Each row has a name. Each question is about the rows just above it. Places in a row count from 0.

[-.12,.52,.43,-.13,-.25,-.14,.51,.40,.28,-.09] : j_267
[-.86,-.38,.56,.23,.33,-.15,-.47,.92,.32,.01] : j_685
[-.11,.67,.20,-.43,-.16,-.27,-.43,-.43,.57,-.43] : j_973
At which places does j_685 hold [.56]?	2
At which places does j_973 hold [-.43]?	3 6 7 9
Every place of [.43] in j_267:	2
Every place of [.51] in j_267:	6

[.40,.34,-.53,-.01,.51,.06,-.02,.03,-.42,-.10,-.23,.14,-.22,-.49,-.24,.18,.04,.04,-.01,.22,-.19,.00,-.07,-.20,.09,-.03,.19,-.12,.04,-.05,-.11,.05,.07,-.11,-.36,.11,-.13,.15,.05,.05,.22,.05,-.11,.16,-.39,-.03,-.40,.31,.15,.13,-.21,-.03,-.50,.37,-.40] : j_685
[.07,.30,.26,-.13,.49,.33,-.07,.13,-.35,-.04,-.09,.06,.12,-.09,-.28,-.03,-.23,-.09,.10,-.21,-.15,.21,.13,-.05,-.15,.24,.27,-.31,.12,-.15,.02,-.11,.25,-.08,-.05,.10,.08,.30,.16,-.05,.02,.13,-.22,-.05,-.30,-.26,.14,.11,-.03,.05,.44,.00,-.42,-.06,-.19] : j_301
[.27,.19,-.35,.05,.35,.06,-.05,-.01,-.24,.07,-.12,.13,-.13,-.03,-.08,.06,-.01,-.03,.08,.20,-.15,.01,-.01,-.05,-.02,-.05,.00,-.05,.05,-.01,-.06,-.25,.10,-.02,-.03,-.21,.07,.07,.12,.30,.24,.12,-.20,-.17,-.30,-.32,.04,.12,.27,.02,.42,.22,.06,.42,-.20] : j_202
[.27,.22,-.33,.16,.37,-.10,.00,-.09,-.14,-.01,-.11,.24,-.18,-.37,-.01,.05,.03,.00,.11,.12,-.17,-.06,-.05,-.16,.03,.03,.27,.27,.08,-.01,-.09,-.23,-.01,.00,-.10,-.12,.19,.01,.08,.17,.27,-.05,-.14,-.02,-.30,-.21,.21,.34,.25,.03,.12,.15,-.03,.19,-.24] : j_711
[-.24,.19,-.35,.05,.35,.06,-.05,-.01,-.24,-.05,-.12,.13,-.13,-.32,-.08,.05,-.01,-.03,.08,.20,-.15,.01,-.01,-.13,-.02,.08,.00,-.12,.05,-.01,-.06,-.25,.10,-.05,-.06,-.08,-.04,.10,.14,.15,.16,.00,-.17,-.07,-.24,-.06,.20,.22,.13,.03,.24,.07,-.08,.11,-.18] : j_267
At which places does j_202 hold [-.05]?	6 23 25 27
At which places does j_202 hold [-.20]?	42 54
Places of [.15] in row j_267:	39
Every place of [.05] in j_685:	31 38 39 41
At which places does j_711 hold [.27]?	0 26 27 40
Every place of [.07] in j_202:	9 36 37

[-.24,.20,.20,.26,.36,.36,-.14,.49,-.03,.08,.34,-.28,.20,.00,.03,-.17,.26,.26,.17,-.25,-.12,-.02,.34,.24,.53,.22,.24] : j_973
[-.23,.26,.22,.18,.36,.40,-.09,.48,.01,.10,.30,-.24,.17,-.03,.01,-.08,.27,.03,.18,-.21,-.15,.01,.31,.26,.52,.17,.26] : j_925
[.08,-.06,-.09,.48,.16,.18,-.09,.17,-.09,.43,.27,-.13,.51,.43,-.07,-.33,-.04,-.51,.28,-.49,-.03,-.18,.09,.19,.08,.56,.05] : j_267
[-.05,.09,.23,.26,.19,.13,-.09,.30,.00,-.04,.22,-.12,.11,.01,.14,-.05,.21,.18,.11,.08,.11,.02,.32,.08,.32,.19,.13] : j_719
[-.01,.40,-.14,-.57,.23,.31,.41,.14,.40,-.25,-.06,.33,-.44,.22,.22,.80,.37,.86,-.04,.70,.00,.50,.09,.18,.36,-.60,.30] : j_546
[.66,-.15,.05,.19,-.24,-.15,.30,-.15,.17,.11,-.10,.52,-.15,.35,.30,.30,-.07,.06,.06,.06,.60,.15,-.01,-.11,-.40,.24,-.14] : j_266
[.06,-.09,.09,.03,.15,.06,-.17,.25,-.12,.14,.32,-.19,.37,.29,.03,-.32,.09,.17,.17,-.19,.18,-.14,.17,.10,.03,.52,.03] : j_711
[.34,-.04,.00,-.07,-.17,-.17,.23,-.27,.14,.03,-.15,.35,-.05,.11,.13,.28,-.06,.19,-.01,.37,.26,.14,-.11,-.08,-.28,-.03,-.08] : j_992
[.16,.16,.28,-.03,.07,.00,.19,.08,.21,-.15,.04,.24,-.13,-.08,.28,.35,.22,.55,.00,.56,.29,.28,.19,.01,.14,-.12,.13] : j_202
[.07,.47,.34,-.47,.17,.23,.42,.09,.41,-.18,-.07,.39,-.38,-.33,.24,.75,.31,.80,-.02,.72,.07,.49,.05,.02,.24,-.52,.27] : j_685
[.51,.06,.10,-.07,-.13,-.16,.40,-.25,.25,.01,-.08,.52,-.05,.15,.31,.45,.05,.43,-.01,.63,.47,.29,-.02,.00,-.20,-.02,-.03] : j_472
At which places does j_711 hold [.03]?	3 14 24 26
At which places does j_546 hold [.22]?	13 14
Every place of [.26] in j_973:	3 16 17
Places of [-.15] in row j_266:	1 5 7 12
Places of [.52] in row j_925:	24

[.20,-.54,.20,-.03,-.17] : j_266
[-.32,-.25,-.32,-.32,-.24] : j_202
[-.01,.48,-.20,.01,.02] : j_472
[.56,.07,.57,-.05,.07] : j_546
[-.19,-.54,-.21,-.03,-.17] : j_685
[.99,.01,.01,.18,.99] : j_925
Every place of [.20] in j_266:	0 2
Places of [.57] in row j_546:	2
At which places does j_202 hold [-.25]?	1
Places of [-.32] in row j_202:	0 2 3
At which places does j_925 hold [.01]?	1 2

[.04,.07,.01,-.08,.00,-.07] -> j_202
[-.49,.35,-.73,-.91,.67,-.63] -> j_925
[.01,.05,.01,.05,.00,.01] -> j_685
[-.52,.29,-.51,-.73,.49,-.73] -> j_266
Every place of [.05] in j_685:	1 3
At which places does j_202 hold [.04]?	0
Places of [-.51] in row j_266:	2
At which places does j_685 hold [.01]?	0 2 5

